Each row is followed by its class.
[ 22 -12 -45  19 -42  32   2 -30 -41  63  28  36  31 -21 -27 -16  12 -41
  15   3 -31  53 -96  -9 -17  17 -28  21 -23  62  15  20  -6 -42 -41 -78
  16  78]
H
[ 53   0 -19  12 -26  14  27 -19 -28  81  11  28  18 -96  10 -20  -3 -35
 -10   1 -47  29 -90 -53  14  19  -6 -26  -3  22 -21 -11  11 -52 -65 -45
   7  54]
V
[  41   -3  -16    7  -44   20   20  -29  -37   81   14   19    8 -111
   -3  -17    7  -11  -12   -1  -36   37  -80  -53   -1   19    2   -5
  -20   20  -18   -6   21  -65  -57  -51    9   56]
C
[-22 -48  16  30  17  25  22 -60  -3  34  33  45 -55 -53   2  21  27  36
  26   9 -26  26  -5 -10 -47  18  13   4 -53  20 -11  19 -27  19 -59 -46
  17  60]
H
[  56    2  -24   11  -25   33   21  -25  -19   87   21    8   16 -114
    5  -13   11  -28   -8    0  -37   31  -95  -60   12   19   -3   -3
   -7   28  -15   -8   12  -46  -79  -44   18   56]
D
[  9  -8 -46  26 -47  14  15 -38 -43  69  30  34  29 -25   0 -30  -4 -40
  19   9 -39  71 -96 -13   5  -6 -43  13 -18  65  14  16 -12 -56 -43 -80
   4  75]
N
[  37   -3  -18    6  -35   15   24  -31  -41   72    7   25    6 -101
   -6  -21    3  -19  -13   -7  -36   44  -82  -44    6   19    1   -4
  -12   32  -10   -2   15  -60  -60  -51    9   63]
C
[-32 -42  16  35  14  26  26 -45   6  31  37  39 -55 -58   5  36  27  48
  21   7 -31  20  -2  -6 -43  16  14  13 -63  21 -11  21 -31  25 -52 -46
  12  56]
H
[ -8 -29  -1  -2 -32 -18  23 -61 -57 -11 -14  36   0 -37   6 -16  -2  26
  -6 -11 -23  27  35   1 -13  -9  50  34  12 -24 -51  18 -51 -55 -39  27
 -31  19]
C
[ 17 -26 -22  10 -23  -9  14 -26 -40  18   5  31   3  -7  51 -18  -8   9
   5 -47 -32  34  10  31  18   7  25  36 -15 -17 -41  -1 -67 -66 -35  10
 -14  -5]
V
[-28 -43  20 -26   2  19 -13 -77 -33  36  23  31 -62 -55 -21  78  47  19
   6 -10 -64  36   4 -68 -17  12 -10 -15 -24 -28 -29  -5 -75  24 -50 -36
   5  43]
C
[  50    3  -26   10  -47   20   15  -12  -28   81   10   22   12 -109
   -5  -34    9  -11  -18    5  -42   37  -79  -52  -14   12   -2   -1
  -27   44   -8  -13   22  -52  -76  -54    8   51]
B
[  3 -19 -16  11 -31 -25  33 -52 -31 -12   9  50   3 -37  30 -10  -5   8
  -6  -2 -44  -1  25  12 -12   8  41  38  -3 -27 -30   6 -74 -49 -43  23
 -18  -3]
U
[  61    6  -24    3  -41   20   17    2  -15   89    4   28    4 -101
   13  -21    9  -29  -11   -2  -48   40  -88  -39   27   24   -1  -23
  -11   25  -10  -23   14  -59  -67  -45    9   45]
V
[  53    0  -26   22  -37   23   25   -6  -33   77   10   19   20 -107
    4  -17   10  -34  -15    4  -46   32  -96  -39    3   13   10   -6
  -14   27  -12   -3   19  -71  -58  -59   23   72]
L
[ 43  -1 -27  14 -34  15  35 -17 -17  75  23  32  17 -95  -3 -21  11 -22
 -15   3 -48  11 -84 -37  -1  20  11 -11 -26  36  -7  -9  28 -54 -63 -55
  19  54]
U
[ 24 -33 -27   6 -11  -4   7 -40 -44   4  11  20 -20 -12  41   7  -7  40
 -15 -52 -22  22  10  17  17   1  29  55 -41  -2 -13   2 -70 -53 -26  -6
 -12  -8]
Y
[  36   -8  -38   15  -71   24   18  -26  -50   66   38   22   16  -33
   -6   -5   19  -39   16    1  -50   51 -104  -49  -14   -9  -31    3
  -16   46   14   10   -2  -52  -56  -72   19   72]
W
[ 17 -29 -23   4  -1 -11  17 -24 -40  13   1  31 -11   4  25 -11 -22  19
  -2 -50 -23  21  -2  45   8  16  44  59 -19   1 -16   6 -50 -71 -23  -2
 -13 -10]
H
[  55   -2  -28   18  -29   27   17  -30  -24   84   24   11    8 -112
   14  -24    7  -23   -6   -1  -38   31  -93  -60   10   16   -1    1
  -10   27  -22    3   16  -55  -72  -48   16   69]
D
[ 17 -11 -36  11 -64  20  10 -41 -51  52  27  26  20 -34 -26 -12  21 -24
   5   8 -25  70 -85 -18  -7  -3 -31  12 -23  51  20  10  10 -56 -50 -82
  16  81]
C
[-20 -38  19  27   3  29  31 -64 -11  46  40  37 -62 -65  28  43  21  32
  16   2 -43  12 -17 -28 -38   5   1 -21 -47  -5 -11  17 -32  22 -61 -43
  22  68]
W
[ 12 -25  -7   6 -32 -30  24 -45 -48  -6  -7  41   0 -25  29 -16  -9   7
   0 -11 -39   9  25  -9  -3  -1  40  24  13 -31 -41   4 -75 -57 -46  29
 -27   6]
V
[ 11 -34  -8  10 -25 -17  18 -48 -47  -5  -9  41   7 -31  21 -22  -4  -7
 -15 -11 -38   7  23  20 -16 -15  56  46   9 -31 -38   6 -78 -59 -40  23
 -26  22]
L
[  4 -38 -12  -2 -12 -19  33 -60 -53  10 -14  33   6 -43  27  -6  -5  24
 -15 -17 -43  30  12  -2   1  -6  50  36  14 -34 -29   6 -77 -65 -51  22
 -28  -1]
J
[ 19 -27 -17  -1 -27 -22   8 -54 -49   7 -12  36  10 -43  19 -24  -5  17
 -20  -6 -31  27  28 -11 -21  -5  32  34   6 -16 -45  -1 -67 -53 -58  20
 -28  -6]
B
[-31 -35  18  -9  -9  30   3 -56 -16  15  34  52 -42 -45 -11  72  53  -2
  19 -13 -72   8  14 -37  -8  16 -11 -20 -42 -26 -22  -3 -88  40 -49 -37
  20  34]
U
[ 17 -16 -40  18 -51  24   1 -30 -33  66  31  39  32 -18 -34 -22  15 -38
  11  11 -15  62 -95  -7 -19  14 -31  23 -20  66  29  10   4 -39 -51 -81
  19  66]
H
[  5 -30 -10   4 -33 -10  11 -61 -48  -9  -7  41  -8 -40  14  -5   0  21
 -16  -7 -26  16  27 -11 -14 -11  40  31   2 -11 -35   5 -68 -46 -42  18
 -36   2]
Y
[-32 -24  11  35  13  20  18 -50   4  32  39  39 -52 -44  29  31  36  35
  22  10 -32  20  -5 -15 -25  21  -3 -13 -44   7 -20  18 -33  25 -56 -37
  16  67]
V
[-28 -30  13  32  21  25  33 -65  10  28  43  46 -48 -62  18  30  22  37
   9  14 -54  -5  -7  -1 -38  10  15  -3 -61   4  -7  17 -36  28 -55 -41
  22  68]
U
[ 15 -34 -23  14 -11  -6  29 -36 -18   2  13  31  -5 -14  51  -7  -1  21
  -4 -53 -49  21   9  51   4   5  40  45 -31 -18 -21  12 -58 -57 -23   2
  -2  -9]
U
[ 28 -38 -30  -3   9  -3  16 -31 -35  16  -1  11  -6  -4  39 -12   6  17
 -15 -61 -24  38   3  38  30   7  47  44  -7 -22 -16  -3 -65 -74 -31   4
 -15 -18]
J
[-24 -34  23 -11  13  31 -10 -63 -45  13  30  41 -75 -59 -10  99  30  21
   0  -6 -61   9  -2 -61   0   7 -15 -21 -57 -15  -8   5 -97  27 -41 -46
   8  32]
Y
[ 48   9 -22  15 -34  28  28  -9 -32  74   4  24  18 -98   2 -15   3 -32
 -27  11 -44  29 -94 -18   8  12  13   0 -13  30   3  -9  25 -54 -66 -50
  22  71]
L
[  54    4  -34    9  -30   15    9  -18  -36   85    9   17   16 -104
   -7  -23    3  -17  -25    1  -47   24  -85  -71   -6   19   -9   -3
  -24   43  -14  -14    7  -41  -68  -56    9   64]
B
[  1 -19  -4   8 -16 -11  33 -70 -51   3 -18  43   2 -34  41 -20 -21   2
  -1 -15 -47  16  21  -2   1   0  41  28  18 -27 -46  10 -85 -46 -44  39
 -36   9]
N
[ 30 -37 -20  -4 -24 -17  28 -52 -49  22  12  22 -17  -7  48  -5 -12  17
  -6 -51 -21  22   1  13  -2  -7  39  46 -15 -21 -23   1 -51 -82 -54  11
  -9 -13]
W
[-37 -34  14  27  20  18  26 -64  -2  39  32  39 -52 -58  25  29  17  46
  25   6 -35  35  -3 -20 -22  10  -4  -2 -51   8  -7  16 -50  23 -53 -33
  11  53]
N
[ 33 -32 -33   4   2   6  14 -48 -20  11  10   4  -2 -11  42 -11  -6  19
  -1 -62 -18  31   5  29  14   0  33  54  -3 -16 -26   6 -54 -59 -41   6
  -9  -1]
D
[-47 -36  13  21  16  28   5 -73  -6  43  33  31 -57 -61  10  30  28  50
  14   2 -24  43   9   0 -37  20   0   3 -45   7 -21  20 -30  21 -51 -35
  18  64]
C
[ 10 -32 -17   2 -17 -17  22 -60 -43  -2  -6  28   4 -38  34 -11   4   4
 -22 -15 -32  24  20   6   9   4  45  41  18 -48 -37  11 -85 -48 -42  32
 -30  -5]
J
[ 38   0 -19  14 -28  18  39 -23 -28  85   8  33  23 -89   5 -30  -6 -16
   0  -9 -36  33 -90 -39  17  17   0  -3 -17  38   3  -8   4 -53 -65 -51
   9  56]
N
[  25   -7  -37   20  -65   22   18  -35  -54   69   43   29   20  -32
   -5   -6   10  -44    2    3  -30   42 -100  -29  -11   -3  -32   13
  -23   49   18   20  -12  -56  -65  -70   21   72]
W
[-20 -37  18  29  13  18  18 -49   6  44  35  45 -56 -63  23  19  20  48
  19  16 -36  29  -8   3 -22   5   6 -11 -53   3 -13  19 -32   9 -59 -44
  17  68]
V
[-22 -31  16 -11  16  32  -4 -47 -32  21  25  29 -50 -54 -17  89  43   3
   3  -9 -70  18   5 -37 -11  16   3  -8 -28 -31 -20   0 -93  21 -50 -29
  20  41]
L
[ 24 -26 -36   2 -11   2   1 -33 -38  22  -5  17   4 -10  47 -13  -5  27
 -12 -59 -26  34  16  35  -1  11  21  43 -31 -11 -33  -7 -57 -62 -30   2
 -10 -12]
B
[  7 -27 -14   1 -14 -30  21 -53 -36   2 -12  21   0 -34  28  -9   7   1
 -12 -10 -47  18  23  -2   3   9  43  37  40 -37 -36   5 -85 -53 -46  28
 -27 -11]
J
[  8 -25  -7   3 -23 -30  18 -36 -34   4 -12  48  -6 -34  34 -20 -11   5
   0 -13 -36  11  27  -9   6  -3  37  16  12 -27 -51  -8 -68 -49 -42  22
 -38   8]
V
[ 26 -32 -23   4  -8  -8  27 -43 -45  15  16  24 -10   6  46   0 -16  16
 -10 -55 -20  20   2  25   5   3  34  37  -1 -25 -23  -3 -57 -60 -39   7
 -12 -14]
W
[ 14 -35  -5   5 -29 -22  32 -73 -53   4   0  30  -2 -30  23  -2 -21   9
  -8 -19 -39   3  16 -25 -24 -13  46  29  25 -32 -37  11 -77 -51 -58  24
 -22  13]
W
[ 20 -27  -8  -4 -32   5  12 -65 -63  -4  -9  36  -2 -45  18  -8  -6  22
 -18 -10 -37  12  21 -24 -15 -13  41  24  -4 -18 -38   3 -64 -39 -39  30
 -34   5]
Y
[-25 -41   6  32  12  28  27 -70  -7  40  44  33 -43 -47  19  34  27  37
   5  -1 -28  17  -7 -13 -36   8   7  -6 -32  -2 -25  33 -36  36 -59 -35
  16  78]
W
[-27 -33   8 -13  24  33   2 -64 -25  28  38  61 -44 -47 -12  83  49  14
  12  -4 -76  13  -7 -47 -14  23  -6 -27 -44 -22 -17   3 -91  32 -47 -33
  14  39]
U
[  51   -1  -17   13  -34   19   23   -8  -35   76    9   24   14 -101
  -12  -24    8  -30  -24   16  -48   21  -92  -39    2    7   19   -3
   -9   31   -2   -9   23  -52  -65  -55   21   79]
L
[ 20 -41 -22  12 -11  -8  21 -32 -39   7   8  29 -12  -9  27 -11 -19  17
   7 -50 -28  21   8  35  -5  10  41  61 -30  -5 -23   9 -65 -71 -27  -5
 -13  -4]
H
[-22 -29  19 -19  11  28  -8 -60 -38  28  35  48 -56 -48  -9  79  37   7
  14  -5 -72  13   6 -64  -6  21 -14 -31 -28 -39 -37   3 -93  33 -51 -23
   2  40]
V
[-37 -31   7  37   9  31  37 -59  14  23  44  45 -34 -63  11  34  28  46
  15  11 -47  11  -2  13 -41  14  14   0 -58   3  -8  24 -32  26 -53 -41
  27  65]
U
[-18 -32  11 -14  27  43  -9 -82 -24  26  35  29 -51 -55   4  88  51  -2
  17 -17 -51  17  -4 -67  -1  23 -22 -15 -28 -33 -32  14 -89  38 -62 -24
  17  47]
D
[ 20 -33 -10   5 -16  -7  22 -58 -42  -1 -10  31  -2 -43  34 -19  -4  -6
  -4 -19 -23  16  15   2   7 -16  43  33   5 -21 -46   9 -70 -57 -56  25
 -27  18]
D
[  42    4  -14    5  -36   24   16  -34  -40   79   10   16    2 -102
    2   -7    7  -15  -20   -1  -44   36  -82  -62    5   20   -2   -7
  -15   23  -16  -11   13  -52  -58  -47    7   55]
C
[  41   -3  -24    8  -15   15   30  -21  -26   84    9   18   13 -109
    8  -11   12  -29  -20    3  -48   31  -94  -40   20   28    4   -6
   -2   12   -8   -1    3  -55  -62  -46   10   49]
J
[ 20 -26 -30   2 -20   9   0 -44 -46  13   0  17   6 -11  46 -14 -11  30
 -10 -68 -32  47  16  27  -2   0  17  55 -33  -7 -28   7 -60 -59 -35   0
 -10 -13]
B
[ 46  -2 -28  11 -30  24  35 -18 -32  80   8  15  16 -97   4 -17  14 -24
 -20   2 -49  36 -90 -33  17  23  10  -5  -2  21   4 -12   5 -60 -70 -49
  12  50]
J
[-22 -26  -2  23  14  37   2 -48   4  35  36  30 -46 -65   8  34  41  46
   1   1 -28  34   4 -20 -40  17  -6   0 -60  16 -18   9 -41  34 -59 -39
   8  50]
B
[-30 -48   6  32  22  20  13 -55   2  39  39  42 -44 -46   0  26  25  44
  21  13 -21  28   3   1 -46  24   5  16 -52  23  -9  24 -46  30 -54 -43
  18  58]
H
[ 19 -24 -35   8 -18   0   0 -34 -40  11  -3  15   5  -6  37 -15   0  28
 -15 -61 -20  38  24  24   0   9  27  48 -18   0 -33  -4 -63 -60 -41  -1
 -13 -12]
B
[-22 -30   6  29  13  46   9 -62  -9  23  36  28 -63 -71  15  54  30  54
  -5  -2 -30  22  -2 -21 -25  15  -1  -5 -66  14  -4  21 -44  38 -46 -40
  12  57]
Y
[  51    3  -23   19  -33   21   25   -7  -30   77   12   20   15 -100
    6  -14    6  -31  -25   14  -43   26  -96  -24    9   14   11    2
  -20   27   -5   -6   21  -58  -62  -54   26   76]
L
[-38 -37   6  32  11  18  35 -47  20  33  48  47 -53 -66  16  27  35  51
  19  11 -47  10   4   7 -42  15  14  -3 -66   8 -13  11 -20  27 -52 -43
  22  60]
U
[ 34  -5 -48  18 -61  42   9 -34 -44  48  22  31  18 -47 -14  -5  23 -28
   3  12 -35  58 -94 -20  -4  -2 -36  -2 -34  66  26  12   2 -39 -44 -80
  12  81]
Y
[-32 -37  21 -23  13  27  -5 -79 -51  23  24  38 -57 -55 -19  88  33  12
   5 -19 -58  23   4 -60 -11  20 -14 -19 -36 -38 -27   3 -89  21 -42 -29
   5  42]
C
[  2   1 -40  24 -45  22  11 -46 -44  64  27  34  33 -12   1 -19  -3 -35
   6  13 -26  63 -91  -6   7  -1 -44   9 -12  55  25  15 -10 -46 -44 -71
   8  66]
N
[  39   -2  -12    0  -37   16   15  -24  -33   86   12   17    4 -107
  -16  -16    8  -12  -15    0  -31   35  -86  -56    6   20    4   -2
  -19   27  -13  -10   26  -59  -63  -52   16   62]
C
[-15 -35  15  25  11  35  29 -69  -4  39  47  36 -59 -61  26  47  27  44
  12  -2 -28  16 -13 -22 -40   9   9  -6 -52  -7  -5  26 -43  19 -66 -34
  20  57]
W
[ 30 -37 -28  15 -12   1  17 -31 -38  12  -3  38  -1  -5  28 -21 -12  18
   5 -50 -17  26  14  51   7  23  47  55 -18  -1 -25   4 -70 -65 -35  -5
  -8   4]
H
[ 11 -28 -13   3 -31  -5  13 -56 -56  -9 -11  40  -7 -43  25   7  -7  30
 -21 -11 -25  12  25 -11  -7 -11  40  30 -15 -18 -28   2 -78 -52 -36  21
 -35  -1]
Y
[-22 -46   9  27  17  28   8 -50   6  46  28  40 -44 -54   6  28  32  45
  21   8 -29  35  -1  -5 -33  25   9   9 -49  20 -19  20 -39  31 -54 -42
  21  62]
H
[ 16 -27 -32   9  -8   9   4 -35 -39   7   2  15   6  -5  40  -6 -13  24
 -18 -71 -31  33   8  32  -4  -4  22  51 -35  -8 -25   7 -68 -62 -18  -3
 -22 -12]
B
